[[128 130 155]
 [156 130 128]
 [133 152 129]
 [132 153 129]
 [137 145 131]
 [129 154 131]]
:
[[128 155]
 [156 128]
 [133 129]
 [132 129]
 [137 131]
 [129 131]]

[[119 117 143]
 [137 133 122]
 [115 112 137]
 [132 127 118]
 [136 149 123]
 [136 150 119]
 [114 105 133]
 [137 136 132]
 [114 114 136]
 [133 141 113]
 [134 131 117]
 [139 139 134]]
:
[[119 143]
 [137 122]
 [115 137]
 [132 118]
 [136 123]
 [136 119]
 [114 133]
 [137 132]
 [114 136]
 [133 113]
 [134 117]
 [139 134]]

[[119 121 122 142 115 112 132 123 119 121 142 113]
 [132 112 112 147 117 110 116 113 112 131 126 110]
 [128 139 138 102 141 147 132 137 142 128 122 150]
 [147 118 116 128 133 130 105 115 121 146 113 128]
 [127 140 140 101 141 146 134 139 142 127 121 149]
 [140 135 132 115 141 142 121 130 138 140 113 143]]
:
[[119 122 115 132 119 142]
 [132 112 117 116 112 126]
 [128 138 141 132 142 122]
 [147 116 133 105 121 113]
 [127 140 141 134 142 121]
 [140 132 141 121 138 113]]

[[119 125 135 122 107 153]
 [144 111 129 115 122 145]
 [139 129 123 132 114 130]
 [152 137 121 130 125 155]
 [144 133 128 120 128 129]
 [143 147 130 127 140 148]
 [129 135 148 131 126 124]
 [126 148 124 122 131 138]
 [138 123 127 127 120 129]
 [116 120 131 107 138 136]
 [138 115 148 132 133 120]]
:
[[119 135 107]
 [144 129 122]
 [139 123 114]
 [152 121 125]
 [144 128 128]
 [143 130 140]
 [129 148 126]
 [126 124 131]
 [138 127 120]
 [116 131 138]
 [138 148 133]]

[[128 127 135 127 133 132 110 136 142]
 [155 115 121 150 119 118 127 136 133]
 [130 129 135 128 132 132 110 136 143]
 [132 125 132 131 130 129 115 137 140]
 [155 113 119 149 117 116 129 132 132]]
:
[[128 135 133 110 142]
 [155 121 119 127 133]
 [130 135 132 110 143]
 [132 132 130 115 140]
 [155 119 117 129 132]]

[[130 124 133 136 113 123 120 125 132 146]
 [126 153 125 140 134 146 153 137 136 130]
 [126 130 127 121 135 135 134 125 116 123]
 [123 138 102 126 122 108 121 123 156 140]
 [130 122 138 126 130 135 127 130 115 123]
 [130 125 122 127 120 119 117 127 138 133]
 [131 135 129 135 113 133 134 124 131 153]
 [123 151 112 134 129 137 141 136 150 133]
 [139 122 148 128 122 153 136 138 114 127]]
:
[[130 133 113 120 132]
 [126 125 134 153 136]
 [126 127 135 134 116]
 [123 102 122 121 156]
 [130 138 130 127 115]
 [130 122 120 117 138]
 [131 129 113 134 131]
 [123 112 129 141 150]
 [139 148 122 136 114]]

[[133 122 122 128 127 126 124 125 120 135 113 131 130 113 147]
 [127 120 127 104 125 125 125 131 130 126 148 125 129 134 128]
 [138 128 131 129 118 132 139 118 114 117 140 128 133 123 127]
 [119 123 114 132 120 119 118 129 125 118 137 115 123 130 134]
 [132 123 126 127 124 124 137 116 128 131 127 137 130 125 124]]
:
[[133 122 127 124 120 113 130 147]
 [127 127 125 125 130 148 129 128]
 [138 131 118 139 114 140 133 127]
 [119 114 120 118 125 137 123 134]
 [132 126 124 137 128 127 130 124]]

[[136 118 125 150 137 106 126]
 [140 141 139 136 101 115 126]
 [139 132 138 139 118 104 123]
 [136 121 119 148 110 110 156]
 [140 138 136 146 114 117 118]
 [143 140 142 142 111 100 133]
 [139 136 140 134 110 105 130]
 [140 134 133 146 113 111 130]]
:
[[136 125 137 126]
 [140 139 101 126]
 [139 138 118 123]
 [136 119 110 156]
 [140 136 114 118]
 [143 142 111 133]
 [139 140 110 130]
 [140 133 113 130]]
---
[[122 138 144 100 104 143]
 [130 125 121 130 136 123]
 [127 134 142 107 112 135]]
:
[[122 138 144 100 104 143]
 [127 134 142 107 112 135]]

[[155 132 130 141 130 125 125 126 136 133 113 136]
 [128 130 119 123 129 123 127 129 134 127 115 121]]
:
[[155 132 130 141 130 125 125 126 136 133 113 136]]

[[112 149 140 127 120 114 121 130 119 122 127 122]
 [127 120 124 132 131 136 121 126 132 139 120 133]
 [106 139 127 144 127 124 124 134 134 125 121 122]
 [112 121 135 110 133 136 126 131 127 122 143 134]
 [147 133 125 134 115 119 123 116 128 120 114 129]]
:
[[112 149 140 127 120 114 121 130 119 122 127 122]
 [106 139 127 144 127 124 124 134 134 125 121 122]
 [147 133 125 134 115 119 123 116 128 120 114 129]]

[[126 131 139 128 123 113 108]
 [136 107 130 134 121 134 123]
 [132 118 132 139 141 149 106]
 [123 141 127 134 108 146 119]
 [117 132 110 111 139 115 139]]
:
[[126 131 139 128 123 113 108]
 [132 118 132 139 141 149 106]
 [117 132 110 111 139 115 139]]

[[102 134]
 [125 129]
 [128 128]
 [100 142]
 [127 130]
 [113 132]
 [152 131]]
:
[[102 134]
 [128 128]
 [127 130]
 [152 131]]

[[131 145 144 147]
 [120 124 119 122]
 [126 129 129 124]
 [101 140 116 146]
 [127 125 128 126]
 [128 129 128 129]]
:
[[131 145 144 147]
 [126 129 129 124]
 [127 125 128 126]]

[[133 115 120]
 [131 118 125]
 [129 118 130]
 [125 120 132]
 [117 120 136]
 [117 125 140]
 [113 129 141]
 [116 130 150]]
:
[[133 115 120]
 [129 118 130]
 [117 120 136]
 [113 129 141]]

[[126 144 126 129 128 127 126 141 128 139]
 [147  98 147 129 128 129 128 126 129 111]
 [127 135 127 127 128 128 128 131 128 126]
 [132 121 132 129 128 128 128 132 128 118]]
:
[[126 144 126 129 128 127 126 141 128 139]
 [127 135 127 127 128 128 128 131 128 126]]
